Each row has a class, written after it.
[ 44 -23  19 -19  14 -84 -21  30  -2 -19  68   6  10   0  21 -42  -1 -48
 -15 -38 -35  22  16  30 -14 -26  22  -5  -6  29  19 -50 -45  52 -21 -38
  28  -1] | k_874
[-13  36  -2   7  46  -6  29  11 -56  15 -15  -4 -42  -1  13  54 -21 -37
  10  33  69  19 -17  27 -80  -6  47 -20 -39   9  37 -20  27  83 -30  11
  22  -2] | k_370
[ 30 -61  15  -3  52 -11  -6  -4 -15  61  65 -47  38  31   6 -18  49  -8
  11  11  30   6 -25  26  -2 -35   0  18 -15 -10  17 -22   2  50 -50   6
  21  44] | k_60
[ 26 -49   1  -4  43  -4   1 -14 -24  -1  43 -29  -8 -15  25  31 -28  -8
  -5   3   2  -9 -11  11 -29  -9  20  13 -24 -19 -25  38  16 -44 -52   2
  -9  21] | k_156
[  9 -18 -23 -13 -17  16   7   6 -35  -6  32 -30 -10  25  23  14   4  -3
   4   0 -13 -10 -19  65 -24 -26   9 -30   2  -6   0  -4  21   5 -55  28
  25  24] | k_4
[-46  34   2  27  -5 -12  28  -5 -32  20 -21  13  -1  22  15  36 -31 -22
 -10  19  22 -30 -32  -3 -29  -9  88  -8  28  15  31 -27  20  39 -16  33
 -19  17] | k_450
[ -5 -48 -53 -34 -15 -39  27 -50 -37 -47  43  35   8  44  34  23  -2 -38
  -7 -32  19 -19  22 -51  17   4  12 -37 -43 -33  14   7 -13 -16 -20 -67
  -2  22] | k_32
[ 23 -58  61 -16  61 -16 -21 -11 -17  54  84 -17  12  -6  36  47 -11 -47
  -8  25   8  43 -17  -4  -1  -2  32  52  -4  63  43 -31 -18  69  -9  12
   8 -30] | k_60
[-18 -27  -5 -13  32  -1  -8  -2  18  12  -3  -9   0  44  10 -25  13 -33
 -16 -15   2   9   1   5 -11   4  16 -13 -15   1  -4  25  41 -22   5 -19
 -11  -4] | k_32
[ -8 -22   1 -28   1 -87  50 -17 -40  22 110  44  -5  12  19  20 -39 -32
  -4  34  21  32  16   0 -39  19  18 -15 -50 -17  72  27  -2  75 -29  10
 -11  42] | k_60
[  0 -53  -2   6  -6 -45 -17 -31 -14 -26  28  43  46   9  16  28  21  -6
   9 -43 -40 -57  -4 -56  46  -5  29  20 -33  62  14 -53 -12  44 -31 -37
 -19  29] | k_60
[ 25 -14  22  -1   9 -36  13  15  20  36  54  -5  29  30  19 -49  58 -16
  -5   8  -6 -27   5 -11 -17 -11  -1  20  11  18  42  12  31   9 -12   6
   0  18] | k_32
[-25  90  -9  55  43  44  13 -63 -47  16 -94 -12   3  -3  16  60  11 -12
   4  17  25  14 -25 -14   9 -11  16 -20 -14  -1  12  15  22 -35 -32  -4
 -40 -39] | k_702
[ 30 -63  32 -21   9 -30 -19  25  46  85  24  20 -32  32  22  16 -18  -5
 -16   7   8  75  25 -22 -34   1  38  38 -12  23  87 -31 -66 109  11 -10
  21   4] | k_4
[  5  -9  -1   5  28 -14 -21 -30 -47 -28 -21   3  49  19 -11  15  13   2
  30  16  -7 -11 -40 -21  24  -6 -33  -8 -35  27 -45  -3  11  22 -44  16
   2  47] | k_801
[ 15  -9  -3  16  15 -20  -5 -10 -16 -25 -28   8  21  -4  14  26 -28 -30
   2 -19 -31  -8  -7 -37   0  -6  18  24  -3  27 -19 -16 -23 -25 -42  13
 -10  14] | k_801
[ 33 -63  24   5  26 -24 -27   3 -26  46  99  42 -21  18  34  45  -2   2
 -17  -6  19  32 -16  -2 -31  23  61  -9 -36 -21  82   1 -34  82  18 -10
  26   8] | k_53
[ 13   2  39  22   2  -6  16  30   5  63  18 -34  12 -38  23 -32  25  40
 -37  -1 -13   4  19 -26 -38  -9 -28  42   4 -31 -11  41   3   6 -30 -15
  34  20] | k_32
[-37 -25 -29 -19  25  15  -4  14  18   1 -45  47   6  40   7  27  14 -45
  31 -10 -21 -17   3 -18   1  29  67  -4 -27 104  27 -20  -1  -3 -48 -12
   1 -34] | k_450
[ 25   3  13  26  18  25  -2 -23  53  37 -90  18   0  -5   3  27  19  30
  19 -18  -1  31   0 -49  49  16   2  38 -13  28  34 -43 -31  20 -26  -8
   1 -18] | k_702
[ -2 -59  -3 -22  16 -64   5  11  -4  13  89  32  19  44  18 -13  25 -36
 -21   6  12  -9  23 -14 -41   0  56 -18 -43  -1  61  -7  30  77  34 -58
 -21   6] | k_53
[  8 -24  19   6  18   3  -2 -40 -24  30  30   3  36  41 -16  24  52  22
  30  19  12   5 -28   8  14   0 -24 -23 -61  -9 -11  29  11  67 -24  -8
  23  35] | k_450
[ 29  26  -5  43   5 -33  40 -21 -47   2  36   9  28   5  28  14   5 -48
   1   9   5   5 -29 -22  -3 -18  -3  19  -8 -34 -11  -8  10  11 -22   0
  -7  34] | k_801
[-24  19 -15  46   9   3  48 -50 -79  11 -18 -25  28   5  -2  73   2  -1
  20  21  27 -12  -7 -19 -25 -15 -26  11 -42 -28 -13  57  23   7 -77  47
 -11  59] | k_60
[-11 -47   4  -6  35  -6  19 -32   1  29 -48 -13   4   5  25  70  -7 -15
  18  -3  28  19 -16 -13  24  12  64   3   1  69  47 -59   7  48  -9 -10
  26 -22] | k_874
[ 39  13   1   5  -3 -89 -29  -6  -6 -36  62  43   3  25   6  -9   0  -4
  10 -22 -10 -21  20 -13 -22  -4  24 -23  10  20  43 -13 -33  -3 -23 -27
  17   6] | k_874
[-11 -24  19  20  24 -48  32 -45  -8  16  50 -46  26   4   9  17  37  -8
  -3 -17  39 -32  11 -14 -14 -25  -1 -21  17  -5  33   5  36 -21  37 -27
   8  -8] | k_874
[-40   8  16  28 -32 -44  34 -28 -21  25   0   1  -6 -12  -1 -15 -18  21
   5 -40  20  -7  26   8 -11 -26  25   8  21 -34  33  38 -23 -11 -24  19
 -49  19] | k_370
[ 30 -22  23  35  41 -17  10  10 -13  20  41 -46  30  -8  12 -17  56 -17
  19  13  -2 -30 -26  25 -25 -48  25   6  27  44 -17   9  17 -46 -40  -4
   8  24] | k_874
[  0  49  45  25 -20 -78 -28  -7 -14 -19 -26  -2 -26  11  25 -28   2  17
   8 -26  -7   1   2  44 -14   5  11 -31 -14  24  52 -45  33  11   5 -21
  17 -14] | k_702
[ -2  51   0  45   9  23  -8  27 -39  47  -1  18 -39 -27  20 -12  -5  24
   9   0  52  32  -9   0 -63 -36  30  18  -6 -38   3   2 -30  66 -57  17
  13  26] | k_702
[ 27 -46  27  -1  49  -5  56 -31 -35  34  -5 -39  19   4  27  66   0  -1
  20 -37  25  -8  22 -16  10 -18   7  -4 -39  27  25   5 -27  48 -48  10
 -14 -26] | k_4
[ 29 -11  -8   6   4  48 -44 -23 -27 -29 -18 -53  -5 -10 -10   2  14  33
 -13 -26   6  32  -1  15  14 -20  -6 -29 -36 -27  22  11 -10 -42 -40   3
   3  20] | k_156
[ 19 -38  39   0   4   5 -40  40   4  -3 -26 -41 -39 -36   3   9  13  27
 -31 -14 -14  23   4  15 -25  -2  13  22 -29  16  23 -47 -15  30  14 -34
  31   4] | k_156
[  4   0  -3  35 -20  26  -7 -54 -49  10   9 -33  11 -13  53  27  21 -24
 -20  18 -12  15 -37  24  -8 -44  49 -17 -27  -6  29 -11  53  15 -23  -7
  -6  29] | k_702
[  46  -34   11   21   10  -17    7   12  -18   73   67   10    9    2
   21   24   51  -13  -20    8   25   12   13  -39  -35  -29   39   29
    9  -33   79   27 -104   16   15  -21   16   24] | k_4
[ 52 -30   0   6   8  30   3 -12 -36  58  26 -18  10  20  33  38  61  11
  16   3  23  10 -15  16  -4 -12  20 -20 -51   8  76  -8  -4  83 -19   8
  49  17] | k_4
[ 17 -57  -1  -8  28  19 -22 -38 -49  61  54   1  25 -32  31  30  51 -12
   2  38  11 -23 -47  -2  10 -41  17  33  10  23  19   6 -43  50 -10  33
  19  37] | k_874
[ 40 -44  42  21  25 -18  -4  12 -44  10  53  33  -7  43   0  56  48  29
  24  15  25 -19 -16  -9 -21   6  17  12 -29  10  26   8 -23  96 -13  -3
  -7  19] | k_4
[ 44  56  25  41  18 -55 -16  49 -12 -13  18   1 -11  43  -4 -48  25 -42
 -13  44  48  28 -18  23 -64  -7  30  22   3 -13  45 -36  70  60  28  22
  11  24] | k_53
[ -9 -27   8  -8 -14  14  -7 -28 -27  46  61  -1  37  13   9   8  32  12
   4  25 -18  11 -17  27  26 -10  13 -20 -40   1   5  15  14  54   3 -28
  -8  28] | k_60
[ 28  39   3  34  14   9 -29   0 -35 -27  14  21   7 -11 -14 -13  69  13
 -12 -22  -9 -11 -24   8   3 -21  36   8  12 -26  24 -40  -6  38 -13 -10
 -22 -13] | k_801
[ -7  47   2  32  -2  12  16   1 -55 -24  -4 -13  15   4  31  32 -31  -1
   8 -12 -10 -41  -1  13 -21 -14  36 -39 -20  38 -48  -7  74  50 -29 -16
 -10 -21] | k_874
[ 43 -51  45   6  18 -34  24  -4   3  60  46 -36  -5  -1  37   2  20  19
  -6 -10   3   9  -2  18 -28  -5  17  19  -4 -30  18  24   0   5 -30 -11
  42  25] | k_32
[ 35 -57  -5   0  52   2 -15  -1 -16  33  45  39  -3  20  10  16   8   2
  -8 -29  16  -8  -2  -6 -38   9  73 -12 -73 -31  32  25 -12  83 -53   5
  12  22] | k_450
[ 21   1  41  -8  17 -11  -9 -19 -29 -22  32 -20  62 -24 -20  29  46  -1
  12 -23 -18   0 -36  36  53  -5 -37   9  -6   5 -15 -30 -15  86  -3  12
  45  -6] | k_370
[-50   3 -25  -6 -16 -23   0  -3 -49  -9  70  24  39 -18  34   4  23 -42
  16 -15 -13 -11 -19  13 -18 -39  31   0   4  22 -10 -21  -2  65 -47 -15
  21  13] | k_702
[  2  31  -7  18  56  15  24 -12  11  40  -9   9   4  13 -17  45   4  -4
  12  27  -7   7 -37  11  -4  11 -24  14 -14  -5 -17   1  16  23 -49  31
  -3  14] | k_60
[  2  28  20 -12  29 -56  30  -2  -2  20  48  11  15 -25   4 -46 -15 -28
 -35   4  21   9  13  -4 -36 -10  44  -7 -17 -11  50   4  26  63 -13  21
 -13   2] | k_450
[-22 -25   4  23  27  33 -10 -22 -27   0   4  19 -33  15   4  58   8  13
  -9  -1  10 -14 -15 -32 -18 -22   6   5 -11  26  23 -21  -9  35 -24  11
 -63  -8] | k_53
[ -3 -25 -26 -20  -3  25  -7  24  19 -20 -24  21  -7  39   5  66 -27  -1
   7 -70 -38  -2  23   6   4  46  29 -51 -38  32  24 -13 -20  27  -2 -10
  42 -39] | k_4
[ 45  18  -7   4  13  28 -60   6 -18  18  15  28  24  29 -11  28  28 -35
  21  21  10  70 -34  -8  28  -2  19  22 -12  34  58 -46 -81  73 -27  33
  51  26] | k_60
[-31  10  20   4 -19 -35  21 -16 -24   7  47  36 -11  -7  18   1  -7  10
   3 -18  -6   0  20  -8 -15  -5 -16 -15 -28   9  51  11  -6  69 -22  22
 -41  -3] | k_702
[ -1  -5   8  10  16 -62  -7   3 -50 -39 -10   3  -9   6   6  15 -11 -26
  -2  -3  41  22   2 -18 -20  -5  61  13 -12  19  64 -26 -20  11 -34  -8
 -20  24] | k_156
[ 33  19   5  38  63   4  -6 -33 -67 -47  -3 -37   3 -24 -11  28  46 -48
  -5  29  69 -18 -42 -24 -41 -64  63  -1  13  15  24 -17 -24 -60 -49  20
   2  32] | k_450
[ 23 -76 -11 -38  -3  34 -22 -28   1 -11 -52 -54  23   9 -14  59  30   9
   2  19 -16  54   8  10  42  19 -10   6 -47  -8  12  10 -37 -34  -6 -39
  43  14] | k_156
[ -2 -24  17  24  -8 -54  30  32 -46 -10  47  -3  11 -11  26  13  24 -19
 -36   1  -5 -64  20 -28 -40 -14  45  10  34   1  36  33 -40 -78  17 -33
 -25   8] | k_4
[-27   9 -27  25  15 -12  44 -28 -49  60  27  20   5  30  29  12 -35  -9
  10 -16  53 -26  16 -34 -15  -4   8  -2 -28 -38  28  44   4  10 -45  35
 -42  28] | k_60
[ 32  -8  19   1   2 -19  -9 -34 -43 -25   4  14   2  21  12  11  32   5
   9 -30  -7  -8 -14   0  46 -13 -30  23  -4 -24 -34  -9 -50  18 -34 -24
  -6   4] | k_32
[ 65 -16 -29  -6  24  76  41 -39 -51  -4   3 -57  17 -29   8  31  63 -24
  -6  42  30  29 -21  12  24   0  -4 -53 -54 -43  35  28   4 -84  16 -11
  29   4] | k_801
[  3  10 -31  31  38  27  34 -12 -15  12 -36  -6   4  16  -5  25   8 -17
   4  -7  48  -3 -17 -13 -15 -21  43   6   9 -23  11  23  15 -10 -36  46
 -24  24] | k_4
[ 15 -28  20  22  20 -13  19 -35 -40  16  63  -7  29 -13  10  85   6   6
  31  20  -2  13 -24   9 -25  -9  50  21 -26  -9 -18  55   5  29 -48  -9
   5  34] | k_156
[ 50 -95  11  -7  -7  -7  12  -1 -24  16 114 -13   2  47  15  44  78 -50
  25  36  16  16 -21  29 -30 -25   4  -1 -26   8  44  20 -25  23  27  -2
  35  49] | k_4
[  3 -15  10  14  42  11  -6 -36 -15  -1 -22 -23 -19 -20  22  31 -10 -17
 -27 -37  38  18   6 -34   3 -21  59   0  16  31  70 -15 -18 -36  -7  15
 -31 -37] | k_4
[ 32  17  39  25  49  38 -18  -2  31  43 -31 -46 -16 -12  16 -20 -14  55
 -18 -28  26   3  18 -52 -15 -12 -13  -9  -2  11 -12  15   8 -50 -26 -22
   5 -25] | k_32
[ 49 -25  29  -8  66 -17 -13  19 -27  53  63 -23 -12 -34   4 -41  35  -8
 -37  57  15   2 -32  38 -46 -54 -14  34  12 -51 -14  23 -50  -4  -8  15
 -16  36] | k_53
[  6  24  -6  21  19 -50   5 -21  -3 -24   8  26  34  27 -34  29  -5  23
   0 -54  21 -46  26 -57  13   5 -10  11   5 -55   1 -14 -40  26 -17  -8
 -10   9] | k_60
[ -2  97   9  34 -10   6  12 -12 -38   3 -54 -43  49 -30  -8  -1  47 -19
 -39  22   3   3   4 -31 -25 -52  19   7  20 -12  23  12 -10  14  -1   4
   4  21] | k_32
[ -2 -48   7  -5  24   6   9 -23 -15   9  -5 -29  21 -40  27  92  -7  16
   6 -63 -43 -44  -4  -8  13  -9  33 -16 -40  32 -15 -24 -38  12 -23 -52
  27 -11] | k_156
[  80   21   -6   26   27  -10   -9   24  -57  -12   -8  -15  -23   -5
   37    1   15  -19  -45   44   20  -13   -2   -8  -41   -2   35    2
   -4  -36   34   26  -23 -100  -21  -32   12    9] | k_4
[ 17  -7 -22 -20 -41 -17  10 -19  -1  -7   9 -10  53  -1  13  -4   2   3
  -5  13 -48   0   7  23  19   6  -8 -25 -19 -45 -15  34  -6 -31 -17 -23
  36  35] | k_702
[ -4 -57 -33 -55  -2   7  21 -65 -12  14  44  24 -25   0   8  18  -5 -65
 -35  13  12  18 -19  19  28   1  -3 -18 -27 -55  56  19 -49 -10  44  46
 -11  21] | k_450
[-16 -39  -9 -11  12 -18 -15 -16 -37   7  37  51  -9  -7 -15   7  16 -23
  -4  -3  21  58  14 -10  -3   8 -14  21 -31 -25  24  60 -62  56   4  25
  -8  18] | k_874
[ -1 -22   9  12 -30   0  -1  -7 -20 -25   8   3 -10 -29  23  59 -36   4
  -5 -30 -40  11   4  -2 -26  -3  60  21   3   3 -20 -26  -6  29 -21 -14
  15  -7] | k_801
[ 15  35 -26  -1 -10 -27  33  -4  -1  29  34  34   7  -1  16   3 -35 -19
 -10  10  -3  29  28 -17 -11  22 -15  -7  -3 -36  17  55 -25 -11  -9   5
  17  -1] | k_874
[-36 -51 -10 -11  18  40   0 -29 -37 -13  31 -15 -12 -19  -2  22  18 -27
 -26   5  43   8 -11 -23 -12 -22   7  -2 -17 -14   0  12  -7 -11   3   3
  -1   9] | k_450
